Below is a small trained network, with its code and all its weights. Each question gives an input and a class and asks what happens when units are switched off, that is, made to give their printed mean instead of their output.

import numpy as np


def w(rows, s, z=0):
    codes = np.array(rows[::2]) - 128.0
    scale = np.full(codes.shape[1], s)
    scale[-1] = z or s
    return codes * scale


def f(y):
    return y / 2 * (1 + np.tanh(0.7978845608 * (y + 0.044715 * y**3)))


def log_softmax(a):
    a = a - a.max(-1, keepdims=True)
    return a - np.log(np.exp(a).sum(-1, keepdims=True))


def net(x, mask):
    res = np.array(x, float).reshape(1, 3) / 4 @ E
    y = f(res @ A[0][:, :-1].T + A[0][:, -1])
    res = res + np.where(mask, y, B[0][:, -1]) @ B[0][:, :-1]
    return log_softmax(res[-1] @ U[:, :-1].T + U[:, -1])


A, B = {}, {}
E = w([
[245,32,233,21,32,112,213,238,21,10],'x0',
[233,40,216,20,228,29,36,63,247,211],'x1',
[134,23,22,92,239,245,3,36,20,23],'x2',
],0.004)
A[0] = w([
[73,222,203,146,70,17,218,199,203,219,20],'neuron 0',
[83,217,202,156,33,33,212,167,228,209,20],'neuron 1',
[109,193,206,135,63,47,207,181,203,204,7],'neuron 2',
[92,219,194,149,56,30,219,167,233,224,59],'neuron 3',
[99,209,199,150,55,25,203,181,214,221,14],'neuron 4',
[145,13,10,124,238,220,13,20,48,47,85],'neuron 5',
[15,216,30,250,23,239,245,203,15,40,170],'neuron 6',
[238,35,166,37,221,40,44,38,234,190,59],'neuron 7',
[10,222,22,248,196,92,79,20,217,226,38],'neuron 8',
[23,233,55,205,200,128,72,30,201,252,33],'neuron 9',
[238,29,228,27,50,106,205,237,5,16,99],'neuron 10',
[30,207,54,217,217,118,86,39,205,228,26],'neuron 11',
[249,41,227,26,228,9,60,88,248,230,84],'neuron 12',
],0.0036,0.0021)
B[0] = w([
[30,52,44,71,188,133,29,14,34,44,188],'neuron 0',
[21,47,50,71,202,141,13,16,18,32,188],'neuron 1',
[30,28,68,20,165,219,40,28,52,31,171],'neuron 2',
[42,82,43,99,200,144,10,32,23,76,194],'neuron 3',
[17,44,51,47,204,188,36,22,24,33,183],'neuron 4',
[25,18,58,21,202,189,18,16,23,12,218],'neuron 5',
[238,213,17,239,218,6,231,156,15,243,254],'neuron 6',
[144,221,8,214,233,28,144,99,18,186,199],'neuron 7',
[247,61,225,75,17,3,237,18,240,48,209],'neuron 8',
[237,53,249,71,16,33,248,26,226,48,199],'neuron 9',
[229,35,250,21,7,21,219,4,242,11,235],'neuron 10',
[224,47,231,45,24,43,233,21,228,42,191],'neuron 11',
[227,248,19,235,244,9,187,194,19,228,221],'neuron 12',
],0.0035,0.0059)
U = w([
[249,15,244,27,14,36,230,49,247,23,90],'0',
[8,19,36,36,233,228,3,44,28,35,50],'1',
[225,239,30,244,240,4,205,162,12,232,136],'2',
[140,211,193,180,145,213,89,255,232,242,223],'3',
[42,226,213,86,105,246,83,244,232,245,1],'4',
],0.0035,0.0031)

Each question gives the input, the list of numbers given to net, and the class t.
The units are the neurons (one row each of A and B). Each row of codes is followed by its name. A weight is (code - 128) times the scale printed after its matrix; where a second scale follows, it is the last column's (A, B and U).
mask holds one flag per neuron, in row order. A switched-off neuron (its flag False) gives its mean, the last column of its row in B, instead of its output. The means were averaged over made-up inputs and are rounded, as every weight is.
A unit's drop is (log p(t) with every unit on - log p(t) with that unit switched off) / (log p(t) with every unit on - log p(t) with every unit switched off).
The circuit of an input: a set's keep is (log p(t) with only the set's units on - log p(t) with every unit switched off) / (log p(t) with every unit on - log p(t) with every unit switched off). Starting from the 12 units with the biggest drops (on a tie, the unit counted first), units are removed one at a time, each time the one whose removal leaves the highest keep (on an exact tie, the one counted first), for as long as the keep stays at least 0.8.
units of the circuit, in order: the units of the circuit, biggest drop first
top k neurons: the k neurons with the biggest drops, biggest first
drop when u is switched off: that unit's drop, to one decimal
input [-5,-5,-5], class 0: units of the circuit, in order	[neuron 8]
input [5,8,2], class 2: top 2 neurons	[neuron 12; neuron 7]
input [-4,-4,0], class 0: units of the circuit, in order	[neuron 8; neuron 9]
input [-6,-6,-2], class 0: units of the circuit, in order	[neuron 8; neuron 9]
input [-8,-4,-8], class 0: top 3 neurons	[neuron 8; neuron 9; neuron 11]
input [7,-7,5], class 0: top 3 neurons	[neuron 10; neuron 12; neuron 7]
input [-5,-8,4], class 2: top 2 neurons	[neuron 6; neuron 10]
input [-2,3,1], class 3: top 2 neurons	[neuron 6; neuron 10]
input [-7,0,-7], class 0: top 4 neurons	[neuron 8; neuron 9; neuron 11; neuron 5]
input [6,-6,6], class 0: top 2 neurons	[neuron 10; neuron 12]
input [1,2,-3], class 3: top 2 neurons	[neuron 5; neuron 6]
input [-3,-2,0], class 3: drop when neuron 10 is switched off	0.5
input [5,-6,3], class 2: drop when neuron 6 is switched off	1.3
input [6,8,3], class 2: units of the circuit, in order	[neuron 12]
input [5,0,-8], class 1: drop when neuron 4 is switched off	0.0
input [-1,6,0], class 2: drop when neuron 7 is switched off	0.1
